Here is a tiny trained network, its code and every weight. The questions are about switching its units off for an input and a class, where a switched-off unit gives its printed mean instead of its output.

import numpy as np


def w(rows, s, z=0):
    codes = np.array(rows[::2]) - 128.0
    scale = np.full(codes.shape[1], s)
    scale[-1] = z or s
    return codes * scale


def norm(h):
    return h / np.sqrt((h * h).mean(-1, keepdims=True) + 1e-5)


def f(y):
    return np.maximum(y, 0)


def log_softmax(a):
    a = a - a.max(-1, keepdims=True)
    return a - np.log(np.exp(a).sum(-1, keepdims=True))


def net(x, mask):
    res = np.array(x, float).reshape(1, 6) / 4 @ E
    u = 0
    for l in range(2):
        y = f(norm(res) @ A[l][:, :-1].T + A[l][:, -1])
        res = res + np.where(mask[u : u + 12], y, B[l][:, -1]) @ B[l][:, :-1]
        u += 12
    return log_softmax(norm(res)[-1] @ U[:, :-1].T + U[:, -1])


A, B = {}, {}
E = w([
[118,136,116,133,107,128,124],'x0',
[106,139,117,145,115,126,115],'x1',
[130,81,28,152,167,29,193],'x2',
[244,191,38,137,204,164,4],'x3',
[200,120,194,154,68,19,46],'x4',
[119,136,118,134,108,128,124],'x5',
],0.011)
A[0] = w([
[85,78,160,144,132,171,219,128],'L0N0',
[84,148,30,101,180,220,186,67],'L0N1',
[175,171,121,128,108,113,170,103],'L0N2',
[126,148,199,128,105,224,95,36],'L0N3',
[129,75,69,133,144,103,147,44],'L0N4',
[162,200,71,133,192,160,63,85],'L0N5',
[114,159,2,87,169,63,226,42],'L0N6',
[88,175,167,64,143,220,113,90],'L0N7',
[131,255,158,117,120,90,147,96],'L0N8',
[87,177,99,101,191,194,208,25],'L0N9',
[145,179,208,81,88,201,113,11],'L0N10',
[162,121,31,123,124,182,86,95],'L0N11',
],0.01,0.011)
B[0] = w([
[82,199,116,82,125,135,150,233],'L0N0',
[52,70,80,24,138,208,67,229],'L0N1',
[100,94,152,97,130,163,105,131],'L0N2',
[176,67,156,205,134,164,156,182],'L0N3',
[148,63,113,183,94,135,126,142],'L0N4',
[168,223,132,85,169,90,244,255],'L0N5',
[149,31,130,250,116,181,109,200],'L0N6',
[110,48,147,196,125,173,103,215],'L0N7',
[168,63,114,84,97,148,164,139],'L0N8',
[2,80,47,75,99,191,64,175],'L0N9',
[185,67,183,246,81,171,164,170],'L0N10',
[135,208,140,111,191,121,182,217],'L0N11',
],0.0085,0.0069)
A[1] = w([
[55,87,189,136,78,125,172,103],'L1N0',
[123,77,84,179,145,96,119,47],'L1N1',
[72,131,177,81,116,67,184,2],'L1N2',
[55,131,159,94,110,101,206,78],'L1N3',
[122,170,176,143,105,54,132,90],'L1N4',
[154,94,62,123,171,105,145,84],'L1N5',
[101,115,58,158,153,87,150,124],'L1N6',
[160,152,105,78,231,124,126,101],'L1N7',
[118,196,211,104,134,195,47,141],'L1N8',
[180,102,183,112,104,8,61,97],'L1N9',
[159,99,153,140,89,37,68,68],'L1N10',
[134,47,70,178,150,50,120,80],'L1N11',
],0.014,0.0065)
B[1] = w([
[191,161,124,122,185,87,107,254],'L1N0',
[148,99,185,162,125,143,182,157],'L1N1',
[163,183,105,133,119,101,141,177],'L1N2',
[201,220,79,151,138,47,61,208],'L1N3',
[130,112,73,92,134,147,128,179],'L1N4',
[123,130,171,129,58,93,151,183],'L1N5',
[172,92,203,158,98,115,113,188],'L1N6',
[130,176,124,115,98,58,94,236],'L1N7',
[137,67,142,177,79,42,184,235],'L1N8',
[10,115,91,66,163,223,113,222],'L1N9',
[78,109,89,91,172,176,119,194],'L1N10',
[164,56,218,185,70,161,156,189],'L1N11',
],0.013,0.0089)
U = w([
[170,240,86,129,150,34,124,254],'0',
[7,80,65,76,152,170,117,82],'1',
[156,49,183,237,95,117,171,57],'2',
],0.016,0.00081)

Each question gives the input, the list of numbers given to net, and the class t.
The units are the neurons (one row each of A and B). Each row of codes is followed by its name. A weight is (code - 128) times the scale printed after its matrix; where a second scale follows, it is the last column's (A, B and U).
mask holds one flag per neuron, layer by layer. A switched-off neuron (its flag False) gives its mean, the last column of its row in B, instead of its output. The means were averaged over made-up inputs and are rounded, as every weight is.
A unit's drop is (log p(t) with every unit on - log p(t) with that unit switched off) / (log p(t) with every unit on - log p(t) with every unit switched off).
The circuit of an input: a set's keep is (log p(t) with only the set's units on - log p(t) with every unit switched off) / (log p(t) with every unit on - log p(t) with every unit switched off). Starting from the 12 units with the biggest drops (on a tie, the unit counted first), units are removed one at a time, each time the one whose removal leaves the highest keep (on an exact tie, the one counted first), for as long as the keep stays at least 0.8.
units of the circuit, in order: the units of the circuit, biggest drop first
top k neurons: the k neurons with the biggest drops, biggest first
k most important neurons of layer l: the k neurons of layer l with the biggest drops, biggest first
drop when u is switched off: that unit's drop, to one decimal
input [3,-6,4,-5,6,-5], class 1: units of the circuit, in order : (L1N9)
input [8,7,1,-1,2,4], class 1: top 3 neurons : (L0N5; L0N0; L0N6)
input [1,6,2,4,-5,-3], class 1: 3 most important neurons of layer 1 : (L1N3; L1N0; L1N2)
input [-8,7,6,-8,-8,6], class 0: top 3 neurons : (L1N3; L1N9; L1N0)
input [7,2,-7,6,-1,1], class 2: 3 most important neurons of layer 1 : (L1N8; L1N3; L1N0)
input [-6,4,3,-3,3,7], class 0: top 4 neurons : (L1N3; L0N6; L1N2; L1N0)
input [-2,-4,-7,-8,-3,4], class 0: top 2 neurons : (L1N3; L1N0)
input [-2,7,2,-7,8,-2], class 1: top 4 neurons : (L1N9; L1N10; L0N5; L0N11)
input [6,0,4,6,-7,3], class 1: 3 most important neurons of layer 1 : (L1N3; L1N0; L1N2)
input [-2,7,7,-8,-1,0], class 0: top 2 neurons : (L1N3; L0N0)
input [-4,-7,-7,6,1,-7], class 2: top 2 neurons : (L1N8; L1N3)
input [2,7,-7,4,-6,-7], class 2: top 3 neurons : (L1N8; L1N9; L1N10)
input [3,-3,-8,4,-6,-5], class 2: top 2 neurons : (L1N8; L1N9)
input [-1,1,2,-8,-6,-8], class 0: units of the circuit, in order : (L1N3)
input [0,5,8,5,-3,-2], class 2: drop when L0N6 is switched off : 0.2
input [-2,4,-8,6,-5,-6], class 2: drop when L0N7 is switched off : 0.4
input [7,-1,8,0,-1,2], class 2: drop when L1N7 is switched off : 0.0
input [-3,2,6,-8,2,-7], class 0: drop when L1N3 is switched off : 0.1
